Below is a small trained network, with its code and all its weights. Each question gives an input and a target symbol and asks what happens when units are switched off, that is, made to give their printed mean instead of their output.

import numpy as np


def w(rows, s, z=0):
    codes = np.array(rows[::2]) - 128.0
    scale = np.full(codes.shape[1], s)
    scale[-1] = z or s
    return codes * scale


def f(y):
    return y / 2 * (1 + np.tanh(0.7978845608 * (y + 0.044715 * y**3)))


def softmax(a):
    e = np.exp(a - a.max(-1, keepdims=True))
    return e / e.sum(-1, keepdims=True)


def log_softmax(a):
    a = a - a.max(-1, keepdims=True)
    return a - np.log(np.exp(a).sum(-1, keepdims=True))


def net(x, mask):
    ids = ['βημπφψω'.index(c) for c in x.split()]
    T = len(ids)
    res = E[ids] + P[:T]
    u = 0
    for l in range(2):
        q, k, v = (res @ M[l].T for M in (Q, K, V))
        z = softmax(np.where(np.tri(T) > 0, q @ k.T / 3**0.5, -1e9)) @ v
        res = res + np.where(mask[u], z, O[l][:, -1]) @ O[l][:, :-1]
        u += 1
        y = f(res @ A[l][:, :-1].T + A[l][:, -1])
        res = res + np.where(mask[u : u + 8], y, B[l][:, -1]) @ B[l][:, :-1]
        u += 8
    return log_softmax(res[-1] @ U[:, :-1].T + U[:, -1])


Q, K, V, O, A, B = {}, {}, {}, {}, {}, {}
E = w([
[116,228,129],'β',
[230,243,200],'η',
[146,178,57],'μ',
[71,251,113],'π',
[144,117,244],'φ',
[135,168,39],'ψ',
[96,80,133],'ω',
],0.011)
P = w([
[126,137,27],'0',
[254,164,83],'1',
[198,150,91],'2',
[171,152,103],'3',
[161,134,108],'4',
[147,127,121],'5',
[154,125,117],'6',
],0.0041)
Q[0] = w([
[122,16,186],'0.h1',
[116,129,102],'0.h1',
[1,84,173],'0.h1',
],0.008)
K[0] = w([
[174,112,56],'0.h1',
[128,134,185],'0.h1',
[150,9,174],'0.h1',
],0.013)
V[0] = w([
[95,182,119],'0.h1',
[254,137,180],'0.h1',
[92,46,205],'0.h1',
],0.0073)
O[0] = w([
[149,191,56,176],'0.h1',
[3,201,254,202],'0.h1',
[249,60,206,2],'0.h1',
],0.0055,0.0049)
A[0] = w([
[41,219,151,172],'0.n1',
[123,202,114,132],'0.n2',
[173,15,101,5],'0.n3',
[23,82,78,14],'0.n4',
[179,175,39,211],'0.n5',
[254,146,227,234],'0.n6',
[154,176,84,30],'0.n7',
[129,151,203,79],'0.n8',
],0.0087,0.0031)
B[0] = w([
[214,78,177,254],'0.n1',
[171,157,176,204],'0.n2',
[228,140,89,121],'0.n3',
[18,101,85,126],'0.n4',
[108,254,117,202],'0.n5',
[11,146,106,181],'0.n6',
[88,219,181,148],'0.n7',
[113,91,77,146],'0.n8',
],0.0075,0.0089)
Q[1] = w([
[58,31,171],'1.h1',
[82,163,253],'1.h1',
[254,88,114],'1.h1',
],0.0059)
K[1] = w([
[255,154,112],'1.h1',
[156,42,11],'1.h1',
[107,230,124],'1.h1',
],0.0068)
V[1] = w([
[1,51,64],'1.h1',
[84,93,208],'1.h1',
[34,178,13],'1.h1',
],0.009)
O[1] = w([
[64,161,216,2],'1.h1',
[167,177,173,95],'1.h1',
[2,79,138,185],'1.h1',
],0.0078,0.0069)
A[1] = w([
[68,52,183,31],'1.n1',
[27,164,177,181],'1.n2',
[250,152,137,148],'1.n3',
[139,44,147,4],'1.n4',
[124,128,134,195],'1.n5',
[132,2,121,36],'1.n6',
[90,119,242,31],'1.n7',
[138,23,224,95],'1.n8',
],0.0072,0.004)
B[1] = w([
[97,205,61,128],'1.n1',
[151,75,179,245],'1.n2',
[115,82,203,253],'1.n3',
[94,208,175,112],'1.n4',
[162,111,107,160],'1.n5',
[115,192,120,130],'1.n6',
[118,198,161,149],'1.n7',
[102,254,163,130],'1.n8',
],0.0094,0.0049)
U = w([
[201,98,121,166],'β',
[90,168,184,48],'η',
[156,161,69,129],'μ',
[110,108,139,127],'π',
[46,57,160,133],'φ',
[104,174,72,94],'ψ',
[96,2,100,255],'ω',
],0.008,0.0052)

Each question gives the input, a string of symbols that net reads in full, and the target symbol t.
The units are the heads (3 rows each of Q, K, V and O) and the neurons (one row each of A and B). Each row of codes is followed by its name. A weight is (code - 128) times the scale printed after its matrix; where a second scale follows, it is the last column's (O, A, B and U).
mask holds one flag per unit, layer by layer, with each layer's heads first. A switched-off unit (its flag False) gives its mean, the last column of its rows in O or B, instead of its output. The means were averaged over made-up inputs and are rounded, as every weight is.
A unit's drop is (log p(t) with every unit on - log p(t) with that unit switched off) / (log p(t) with every unit on - log p(t) with every unit switched off).
The circuit of an input: a set's keep is (log p(t) with only the set's units on - log p(t) with every unit switched off) / (log p(t) with every unit on - log p(t) with every unit switched off). Starting from the 12 units with the biggest drops (on a tie, the unit counted first), units are removed one at a time, each time the one whose removal leaves the highest keep (on an exact tie, the one counted first), for as long as the keep stays at least 0.8.
units of the circuit, in order: the units of the circuit, biggest drop first
k most important neurons: the k neurons with the biggest drops, biggest first
top k neurons in layer l: the k neurons of layer l with the biggest drops, biggest first
input η η η μ μ, target β: units of the circuit, in order -> (0.h1, 0.n1, 1.h1, 0.n6)
input η η ψ π, target β: units of the circuit, in order -> (0.n1, 1.h1, 0.h1, 0.n6)
input ψ ψ β, target φ: 2 most important neurons -> (0.n1, 0.n4)
input π π μ, target ψ: units of the circuit, in order -> (0.h1, 0.n5, 0.n1)
input η ω η β, target β: top 3 neurons in layer 0 -> (0.n6, 0.n1, 0.n5)
input μ η β, target ω: units of the circuit, in order -> (1.h1, 0.h1, 0.n1, 0.n5)
input ψ β η, target φ: 2 most important neurons -> (0.n4, 0.n1)
input ω η η, target η: units of the circuit, in order -> (1.h1, 0.n4)
input η η μ, target β: 4 most important neurons -> (0.n1, 0.n6, 1.n3, 0.n2)
input η μ η β, target β: top 2 neurons in layer 0 -> (0.n1, 0.n6)
input ψ π ψ η, target φ: 3 most important neurons -> (0.n1, 0.n4, 1.n2)
input μ ψ η, target ω: top 2 neurons in layer 0 -> (0.n5, 0.n6)
input η η η π, target β: top 2 neurons in layer 0 -> (0.n1, 0.n2)
input φ φ μ, target η: top neuron in layer 0 -> (0.n6)
input ω η η η, target η: top 2 neurons in layer 1 -> (1.n7, 1.n8)
input ψ η π, target φ: most important neuron -> (0.n4)
